Here is a tiny trained network, its code and every weight. The questions are about switching its units off for an input and a class, where a switched-off unit gives its printed mean instead of its output.

import numpy as np


def w(rows, s, z=0):
    codes = np.array(rows[::2]) - 128.0
    scale = np.full(codes.shape[1], s)
    scale[-1] = z or s
    return codes * scale


def norm(h):
    return h / np.sqrt((h * h).mean(-1, keepdims=True) + 1e-5)


def f(y):
    return np.maximum(y, 0)


def log_softmax(a):
    a = a - a.max(-1, keepdims=True)
    return a - np.log(np.exp(a).sum(-1, keepdims=True))


def net(x, mask):
    res = np.array(x, float).reshape(1, 4) / 4 @ E
    u = 0
    for l in range(4):
        y = f(norm(res) @ A[l][:, :-1].T + A[l][:, -1])
        res = res + np.where(mask[u : u + 9], y, B[l][:, -1]) @ B[l][:, :-1]
        u += 9
    return log_softmax(norm(res)[-1] @ U[:, :-1].T + U[:, -1])


A, B = {}, {}
E = w([
[129,129,128,130,130,129],'x0',
[168,103,7,73,129,111],'x1',
[21,164,64,178,112,95],'x2',
[134,218,136,60,151,17],'x3',
],0.014)
A[0] = w([
[179,101,39,87,129,129,15],'0.n0',
[134,117,142,139,114,142,97],'0.n1',
[183,112,3,99,130,124,144],'0.n2',
[139,219,147,68,132,32,182],'0.n3',
[161,126,52,59,121,70,1],'0.n4',
[109,161,110,177,123,113,128],'0.n5',
[91,95,10,98,120,115,37],'0.n6',
[11,162,65,167,122,114,176],'0.n7',
[141,118,143,175,127,137,137],'0.n8',
],0.028,0.0067)
B[0] = w([
[12,123,233,120,93,155,196],'0.n0',
[125,128,142,121,159,150,141],'0.n1',
[124,114,28,4,126,140,232],'0.n2',
[160,197,178,141,120,43,255],'0.n3',
[137,184,116,171,206,213,208],'0.n4',
[81,135,152,104,113,157,164],'0.n5',
[239,95,111,210,99,78,203],'0.n6',
[31,97,111,171,160,93,234],'0.n7',
[149,112,153,122,169,164,155],'0.n8',
],0.047,0.025)
A[1] = w([
[231,153,159,49,118,192,72],'1.n0',
[202,219,43,115,145,20,4],'1.n1',
[122,33,44,83,70,170,123],'1.n2',
[254,197,191,68,89,174,135],'1.n3',
[193,163,148,76,73,177,94],'1.n4',
[228,125,193,212,52,92,94],'1.n5',
[169,197,117,157,140,66,89],'1.n6',
[155,71,159,70,56,159,35],'1.n7',
[143,123,48,47,147,59,112],'1.n8',
],0.027,0.0041)
B[1] = w([
[65,156,192,32,77,142,196],'1.n0',
[68,75,104,192,156,253,251],'1.n1',
[144,61,119,134,43,32,205],'1.n2',
[242,174,45,56,103,81,222],'1.n3',
[120,121,212,75,89,144,165],'1.n4',
[156,95,100,127,138,53,176],'1.n5',
[76,39,170,107,99,144,229],'1.n6',
[135,81,163,130,135,206,155],'1.n7',
[91,172,209,188,177,93,186],'1.n8',
],0.04,0.019)
A[2] = w([
[134,122,145,90,89,100,45],'2.n0',
[144,139,120,135,98,141,81],'2.n1',
[167,151,126,108,151,189,131],'2.n2',
[107,159,151,119,149,152,82],'2.n3',
[131,126,61,237,195,207,99],'2.n4',
[154,143,127,84,157,164,212],'2.n5',
[70,87,71,81,126,162,38],'2.n6',
[166,187,83,78,136,187,5],'2.n7',
[253,85,36,158,104,70,179],'2.n8',
],0.039,0.0027)
B[2] = w([
[99,153,80,159,215,193,231],'2.n0',
[88,112,118,113,149,114,133],'2.n1',
[75,137,159,91,147,66,202],'2.n2',
[142,125,138,182,82,94,201],'2.n3',
[121,104,137,6,83,225,248],'2.n4',
[80,159,163,183,140,126,221],'2.n5',
[218,108,83,194,125,155,235],'2.n6',
[15,149,128,167,150,63,237],'2.n7',
[252,152,49,147,116,51,242],'2.n8',
],0.04,0.016)
A[3] = w([
[81,90,100,136,127,110,66],'3.n0',
[188,162,93,173,151,230,104],'3.n1',
[125,239,153,32,129,156,138],'3.n2',
[250,182,157,132,141,116,6],'3.n3',
[242,171,156,130,122,92,50],'3.n4',
[156,51,215,1,80,193,14],'3.n5',
[74,200,219,131,156,71,62],'3.n6',
[101,108,124,89,157,216,114],'3.n7',
[170,148,109,120,87,227,76],'3.n8',
],0.029,0.0019)
B[3] = w([
[253,188,173,56,140,201,184],'3.n0',
[130,91,177,107,151,120,153],'3.n1',
[161,98,172,204,118,101,190],'3.n2',
[172,75,119,118,90,117,161],'3.n3',
[117,89,57,144,151,127,170],'3.n4',
[101,135,94,152,177,202,217],'3.n5',
[135,210,149,115,101,105,252],'3.n6',
[113,70,109,101,125,123,212],'3.n7',
[111,78,182,98,92,111,172],'3.n8',
],0.049,0.024)
U = w([
[73,213,180,154,122,106,254],'0',
[74,60,110,114,138,253,37],'1',
[212,90,27,162,120,62,69],'2',
],0.016,0.00063)

Each question gives the input, the list of numbers given to net, and the class t.
The units are the neurons (one row each of A and B). Each row of codes is followed by its name. A weight is (code - 128) times the scale printed after its matrix; where a second scale follows, it is the last column's (A, B and U).
mask holds one flag per neuron, layer by layer. A switched-off neuron (its flag False) gives its mean, the last column of its row in B, instead of its output. The means were averaged over made-up inputs and are rounded, as every weight is.
A unit's drop is (log p(t) with every unit on - log p(t) with that unit switched off) / (log p(t) with every unit on - log p(t) with every unit switched off).
The circuit of an input: a set's keep is (log p(t) with only the set's units on - log p(t) with every unit switched off) / (log p(t) with every unit on - log p(t) with every unit switched off). Starting from the 12 units with the biggest drops (on a tie, the unit counted first), units are removed one at a time, each time the one whose removal leaves the highest keep (on an exact tie, the one counted first), for as long as the keep stays at least 0.8.
circuit, biggest first: the units of the circuit, biggest drop first
most important unit: the unit with the biggest drop
top k neurons: the k neurons with the biggest drops, biggest first
top k neurons in layer l: the k neurons of layer l with the biggest drops, biggest first
drop when u is switched off: that unit's drop, to one decimal
input [4,3,5,-6], class 2: most important unit -> 0.n3
input [8,-7,-1,-7], class 0: top 4 neurons in layer 0 -> [0.n6; 0.n3; 0.n7; 0.n2]
input [1,1,6,3], class 1: top 4 neurons -> [0.n0; 0.n6; 2.n4; 1.n1]
input [-5,-5,-2,5], class 2: top 2 neurons -> [0.n2; 0.n7]
input [-5,-7,8,-5], class 1: top 2 neurons -> [0.n3; 0.n2]
input [8,-5,-4,-4], class 0: top 4 neurons -> [0.n3; 0.n6; 0.n7; 0.n2]
input [8,-2,0,7], class 2: circuit, biggest first -> [0.n7; 1.n3]
input [5,-3,1,0], class 1: top 4 neurons -> [0.n3; 0.n2; 0.n0; 1.n2]
input [7,6,1,-3], class 2: top 2 neurons in layer 0 -> [0.n3; 0.n6]
input [1,0,-1,-3], class 0: top 4 neurons -> [0.n3; 0.n6; 0.n7; 0.n2]
input [-8,0,-3,-3], class 0: top 2 neurons in layer 0 -> [0.n3; 0.n6]
input [4,-5,2,-1], class 1: top 2 neurons -> [0.n3; 0.n2]
input [-8,2,6,-1], class 2: top 2 neurons -> [0.n3; 0.n6]
input [-3,4,1,-7], class 2: top 2 neurons -> [0.n3; 1.n2]
input [-1,1,6,-5], class 2: circuit, biggest first -> [0.n0]
input [-1,5,1,7], class 1: top 2 neurons -> [1.n1; 2.n4]
input [-1,1,4,-7], class 2: top 3 neurons -> [0.n4; 0.n3; 1.n1]
input [4,2,5,8], class 1: top 2 neurons -> [1.n1; 0.n0]
input [-1,-8,7,0], class 1: top 3 neurons -> [0.n3; 0.n0; 1.n0]
input [5,2,3,1], class 1: most important unit -> 0.n6
input [0,-6,0,5], class 2: top 2 neurons in layer 1 -> [1.n5; 1.n3]
input [0,-1,-3,5], class 2: top 2 neurons in layer 0 -> [0.n2; 0.n7]
input [0,-6,6,-5], class 1: top 2 neurons in layer 0 -> [0.n3; 0.n2]
input [1,-3,-3,4], class 2: top 2 neurons in layer 0 -> [0.n2; 0.n7]
input [-7,-6,0,-8], class 0: top 2 neurons in layer 1 -> [1.n1; 1.n6]
input [4,-8,-7,-5], class 0: drop when 0.n6 is switched off -> 7.3
input [4,4,6,7], class 1: drop when 1.n1 is switched off -> 1.5
input [6,-8,-8,-8], class 0: drop when 0.n7 is switched off -> 3.4
input [6,-3,-8,-7], class 0: drop when 0.n6 is switched off -> 2.3
